[[  7 -11 -11 -31]
 [-57 -52 -39  32]
 [ 65  63  60  29]
 [ 45  33  31  63]
 [-31 -60 -37 -56]
 [  5 -15   2  -4]]
->
[[-57 -52 -39  32]
 [-31 -60 -37 -56]
 [  7 -11 -11 -31]
 [  5 -15   2  -4]
 [ 45  33  31  63]
 [ 65  63  60  29]]

[[-52  13  37   4]
 [-18  -1  -7  60]]
->
[[-18  -1  -7  60]
 [-52  13  37   4]]

[[ -5   1  -1   0 -16   7   4  -1 -13]
 [  4  57  52  50  20 -35 -22   6 -31]
 [ 22  36  38  21  24 -46 -14  -6   2]
 [  0  84  76  59  32 -41 -48  24 -38]
 [ 38 -30 -10  -9  38  -3  37 -31   0]
 [  1  74  69  56  31 -25 -44  31 -54]
 [ 48  14  56  33  44 -66  23 -25 -11]
 [ 36 -28  -8  -5  37   2  44 -39  -6]]
->
[[ 38 -30 -10  -9  38  -3  37 -31   0]
 [ 36 -28  -8  -5  37   2  44 -39  -6]
 [ -5   1  -1   0 -16   7   4  -1 -13]
 [ 22  36  38  21  24 -46 -14  -6   2]
 [  4  57  52  50  20 -35 -22   6 -31]
 [ 48  14  56  33  44 -66  23 -25 -11]
 [  1  74  69  56  31 -25 -44  31 -54]
 [  0  84  76  59  32 -41 -48  24 -38]]

[[ 26 -30  -3  19  16 -39 -28  10  -5 -10 -37 -55   0  -7]
 [ 53  10  42  31 -17  24 -55   1 -47  28 -36   5  -6  22]
 [ 13 -32  -4   6  22 -51  -9   7   8 -22 -12 -61   3  -7]]
->
[[ 13 -32  -4   6  22 -51  -9   7   8 -22 -12 -61   3  -7]
 [ 26 -30  -3  19  16 -39 -28  10  -5 -10 -37 -55   0  -7]
 [ 53  10  42  31 -17  24 -55   1 -47  28 -36   5  -6  22]]

[[  1  35  -6  22  37]
 [ 61 -12  26  45 -20]
 [  6 -20  16  -7   0]
 [-76 -34  54  50  18]
 [-69   8 -25 -45  17]
 [ 23 -20   4 -19 -22]
 [ -6 -13   5  18 -24]]
->
[[-69   8 -25 -45  17]
 [  1  35  -6  22  37]
 [ 23 -20   4 -19 -22]
 [ -6 -13   5  18 -24]
 [  6 -20  16  -7   0]
 [ 61 -12  26  45 -20]
 [-76 -34  54  50  18]]

[[-58 -27   5  17  -7  26  18  48]
 [ 40   2 -14  10  13  17  65 -43]
 [ 27 -26 -17  -3  12   0 -45 -16]
 [ -1  15  55  43  22  24   7 -10]
 [ 33  11 -15 -39  -9 -16 -83 -12]]
->
[[ 27 -26 -17  -3  12   0 -45 -16]
 [ 33  11 -15 -39  -9 -16 -83 -12]
 [ 40   2 -14  10  13  17  65 -43]
 [-58 -27   5  17  -7  26  18  48]
 [ -1  15  55  43  22  24   7 -10]]

[[ 50  49  27   3  14  -4 -32 -40   2 -14 -39 -14 -15 -24 -45  19]
 [-16  29 -16   7   3 -12  -1   1  14  50   1   2  -4  54  29  11]
 [ 53  21 -10  36   9  67 -20 -55  -1   0  20  58  -8 -32 -35  40]
 [ 19  15   7 -24  -2  16 -13  20   2   9  13  -1   8  12   1  10]
 [ 22  33  10  17  15  33 -27 -30 -17   7  18  59  16 -11 -16  38]
 [-31 -19  35  17  42  14  18  -3 -24 -46  46   5 -25 -42  -5  28]]
->
[[-16  29 -16   7   3 -12  -1   1  14  50   1   2  -4  54  29  11]
 [ 53  21 -10  36   9  67 -20 -55  -1   0  20  58  -8 -32 -35  40]
 [ 19  15   7 -24  -2  16 -13  20   2   9  13  -1   8  12   1  10]
 [ 22  33  10  17  15  33 -27 -30 -17   7  18  59  16 -11 -16  38]
 [ 50  49  27   3  14  -4 -32 -40   2 -14 -39 -14 -15 -24 -45  19]
 [-31 -19  35  17  42  14  18  -3 -24 -46  46   5 -25 -42  -5  28]]

[[  9 -28 -49 -52]
 [ 43 -22 -57 -66]]
->
[[ 43 -22 -57 -66]
 [  9 -28 -49 -52]]
---
[[-46 -31  35 -36]
 [ -4  25  23 -16]
 [  8 -46 -15 -62]]
->
[[-31  35]
 [ 25  23]]

[[ 34  44  -1]
 [ -3 -12 -29]
 [ -9  13  42]
 [ 38 -17  62]
 [  2 -24  -4]]
->
[[ 44  -1]
 [-12 -29]]

[[ 46  -2 -23]
 [  7 -35  -8]
 [-27  22 -57]
 [-64 -28  -9]
 [-82 -24 -12]]
->
[[ -2 -23]
 [-35  -8]]

[[ 78 -39  54]
 [-84  59 -31]]
->
[[-39  54]
 [ 59 -31]]

[[ -2 -23 -15  28]
 [ 18 -18  10 -61]
 [ 25 -51   2   3]
 [ 24 -49 -33  23]
 [ 26 -52  -6   8]]
->
[[-23 -15]
 [-18  10]]

[[-45 -10  28  27]
 [ 27  27 -49  -3]
 [-61  25  20  15]
 [  8 -57  30  20]]
->
[[-10  28]
 [ 27 -49]]
